Below are the code and all the weights of a small trained network. Each question names an input and a class and asks about switching units off, where a switched-off unit gives its printed mean instead of its output.

import numpy as np


def w(rows, s, z=0):
    codes = np.array(rows[::2]) - 128.0
    scale = np.full(codes.shape[1], s)
    scale[-1] = z or s
    return codes * scale


def f(y):
    return y / 2 * (1 + np.tanh(0.7978845608 * (y + 0.044715 * y**3)))


def log_softmax(a):
    a = a - a.max(-1, keepdims=True)
    return a - np.log(np.exp(a).sum(-1, keepdims=True))


def net(x, mask):
    res = np.array(x, float).reshape(1, 5) / 4 @ E
    y = f(res @ A[0][:, :-1].T + A[0][:, -1])
    res = res + np.where(mask, y, B[0][:, -1]) @ B[0][:, :-1]
    return log_softmax(res[-1] @ U[:, :-1].T + U[:, -1])


A, B = {}, {}
E = w([
[207,219,214,155,17,136,202,127],'x0',
[170,9,154,158,141,115,202,181],'x1',
[3,174,165,100,141,127,200,228],'x2',
[148,161,150,253,142,119,21,246],'x3',
[217,193,126,106,245,129,164,140],'x4',
],0.0059)
A[0] = w([
[160,170,145,133,84,130,158,136,13],'neuron 1',
[88,97,101,115,179,127,89,121,1],'neuron 2',
[161,161,139,147,50,121,164,133,16],'neuron 3',
[99,96,96,119,168,124,105,130,42],'neuron 4',
[149,130,148,177,120,110,66,193,66],'neuron 5',
[131,119,121,156,131,122,101,169,32],'neuron 6',
[128,113,106,93,89,121,187,74,90],'neuron 7',
[142,139,131,125,151,126,133,128,28],'neuron 8',
[123,114,117,90,120,114,177,96,34],'neuron 9',
[94,110,123,70,148,119,171,56,79],'neuron 10',
[63,248,124,97,105,129,55,66,30],'neuron 11',
[181,97,122,125,117,130,82,80,80],'neuron 12',
[164,34,153,156,120,131,201,177,71],'neuron 13',
[127,109,121,121,136,134,108,142,24],'neuron 14',
[115,126,140,96,135,115,161,71,33],'neuron 15',
[165,121,110,142,111,147,93,94,104],'neuron 16',
[62,67,109,104,204,134,85,135,64],'neuron 17',
[69,91,138,147,67,121,113,108,48],'neuron 18',
[103,116,147,149,117,112,126,99,49],'neuron 19',
[175,108,122,124,110,103,110,88,52],'neuron 20',
[108,123,123,89,123,155,164,83,89],'neuron 21',
[187,198,186,151,21,133,211,144,21],'neuron 22',
[91,90,118,136,63,124,113,126,113],'neuron 23',
[95,90,116,132,36,133,116,121,91],'neuron 24',
[99,87,139,157,58,132,82,138,60],'neuron 25',
[23,172,151,108,133,127,192,206,66],'neuron 26',
[142,146,98,133,146,142,140,131,15],'neuron 27',
[173,112,115,129,115,115,100,102,31],'neuron 28',
[202,197,130,116,249,126,175,145,44],'neuron 29',
[121,145,127,193,130,149,88,185,69],'neuron 30',
[136,163,136,170,136,126,82,176,56],'neuron 31',
[85,147,108,117,117,121,162,176,63],'neuron 32',
[146,39,147,143,134,116,167,165,54],'neuron 33',
[162,110,128,147,121,127,101,77,56],'neuron 34',
[87,80,117,121,196,127,94,120,23],'neuron 35',
[81,139,150,109,140,110,170,147,45],'neuron 36',
[192,83,122,140,103,120,92,80,112],'neuron 37',
[140,125,136,145,129,113,92,159,12],'neuron 38',
],0.014,0.0061)
B[0] = w([
[113,114,100,101,130,136,80,101,157],'neuron 1',
[139,136,81,117,127,147,68,102,163],'neuron 2',
[125,115,88,106,120,143,56,104,171],'neuron 3',
[121,137,107,129,138,119,80,109,159],'neuron 4',
[147,123,148,150,128,131,108,205,228],'neuron 5',
[148,111,116,112,111,144,104,158,151],'neuron 6',
[149,129,167,148,124,115,117,187,188],'neuron 7',
[114,109,121,65,116,175,98,131,118],'neuron 8',
[143,117,119,109,124,147,104,184,157],'neuron 9',
[153,128,153,158,106,111,103,198,205],'neuron 10',
[107,129,3,77,121,103,218,150,208],'neuron 11',
[84,130,141,162,141,157,148,113,189],'neuron 12',
[105,139,30,90,110,107,197,150,213],'neuron 13',
[122,125,108,99,129,167,92,134,119],'neuron 14',
[143,106,122,111,128,161,99,181,155],'neuron 15',
[99,116,131,146,123,164,144,121,173],'neuron 16',
[140,138,104,160,134,98,65,75,214],'neuron 17',
[138,122,170,51,130,147,125,108,163],'neuron 18',
[120,119,136,96,124,149,118,128,119],'neuron 19',
[100,123,128,134,132,186,117,132,157],'neuron 20',
[169,127,134,142,138,132,117,180,171],'neuron 21',
[134,136,90,165,146,91,31,83,255],'neuron 22',
[145,127,173,92,160,114,146,109,173],'neuron 23',
[152,132,183,67,132,126,143,97,177],'neuron 24',
[157,122,169,70,140,119,142,125,180],'neuron 25',
[81,119,165,201,125,192,165,87,237],'neuron 26',
[106,94,106,51,117,177,98,123,117],'neuron 27',
[95,111,131,119,118,181,117,125,148],'neuron 28',
[150,119,205,16,135,125,155,84,244],'neuron 29',
[144,135,152,148,122,129,111,195,213],'neuron 30',
[153,111,144,136,113,142,121,181,197],'neuron 31',
[102,111,129,139,131,182,131,121,157],'neuron 32',
[113,145,43,85,128,138,168,144,183],'neuron 33',
[102,114,131,134,116,178,129,114,159],'neuron 34',
[129,117,99,129,124,116,69,90,176],'neuron 35',
[84,132,148,122,112,196,111,142,152],'neuron 36',
[88,142,149,190,118,156,155,106,210],'neuron 37',
[125,108,123,103,115,159,94,164,140],'neuron 38',
],0.038,0.0091)
U = w([
[143,123,126,155,150,107,51,92,121],'0',
[170,105,178,159,125,130,111,215,252],'1',
[81,112,179,187,137,187,152,112,85],'2',
[162,113,209,65,159,121,142,99,216],'3',
[118,135,76,116,127,113,173,150,41],'4',
[167,179,202,234,167,3,198,96,88],'5',
],0.0075,0.0016)

Each question gives the input, the list of numbers given to net, and the class t.
The units are the neurons (one row each of A and B). Each row of codes is followed by its name. A weight is (code - 128) times the scale printed after its matrix; where a second scale follows, it is the last column's (A, B and U).
mask holds one flag per neuron, in row order. A switched-off neuron (its flag False) gives its mean, the last column of its row in B, instead of its output. The means were averaged over made-up inputs and are rounded, as every weight is.
A unit's drop is (log p(t) with every unit on - log p(t) with that unit switched off) / (log p(t) with every unit on - log p(t) with every unit switched off).
The circuit of an input: a set's keep is (log p(t) with only the set's units on - log p(t) with every unit switched off) / (log p(t) with every unit on - log p(t) with every unit switched off). Starting from the 12 units with the biggest drops (on a tie, the unit counted first), units are removed one at a time, each time the one whose removal leaves the highest keep (on an exact tie, the one counted first), for as long as the keep stays at least 0.8.
units of the circuit, in order: the units of the circuit, biggest drop first
k most important neurons: the k neurons with the biggest drops, biggest first
drop of u: that unit's drop, to one decimal
input [-6,-5,1,-7,-6], class 1: 4 most important neurons	(neuron 10; neuron 22; neuron 7; neuron 21)
input [2,7,7,-8,-2], class 1: 4 most important neurons	(neuron 10; neuron 7; neuron 21; neuron 9)
input [2,6,5,-7,-5], class 1: units of the circuit, in order	(neuron 7)
input [6,6,-4,4,6], class 0: 3 most important neurons	(neuron 22; neuron 11; neuron 3)
input [1,3,6,4,7], class 3: 2 most important neurons	(neuron 29; neuron 37)
input [6,-6,-2,-4,4], class 0: 4 most important neurons	(neuron 22; neuron 13; neuron 33; neuron 3)
input [-6,5,-7,-5,-7], class 2: 2 most important neurons	(neuron 37; neuron 29)
input [0,1,0,-3,-3], class 5: 2 most important neurons	(neuron 29; neuron 5)
input [-3,6,-5,1,0], class 4: 2 most important neurons	(neuron 13; neuron 26)
input [-2,-7,-3,-4,6], class 4: 2 most important neurons	(neuron 11; neuron 24)
input [-4,0,-4,4,5], class 3: 3 most important neurons	(neuron 29; neuron 22; neuron 26)
input [-4,1,8,5,8], class 2: 2 most important neurons	(neuron 26; neuron 32)
input [7,5,5,-6,-6], class 0: drop of neuron 22	3.0
input [4,6,4,-4,-1], class 4: units of the circuit, in order	(neuron 13)
input [3,7,2,6,8], class 3: drop of neuron 11	0.1
input [3,0,8,-6,3], class 2: drop of neuron 26	7.0
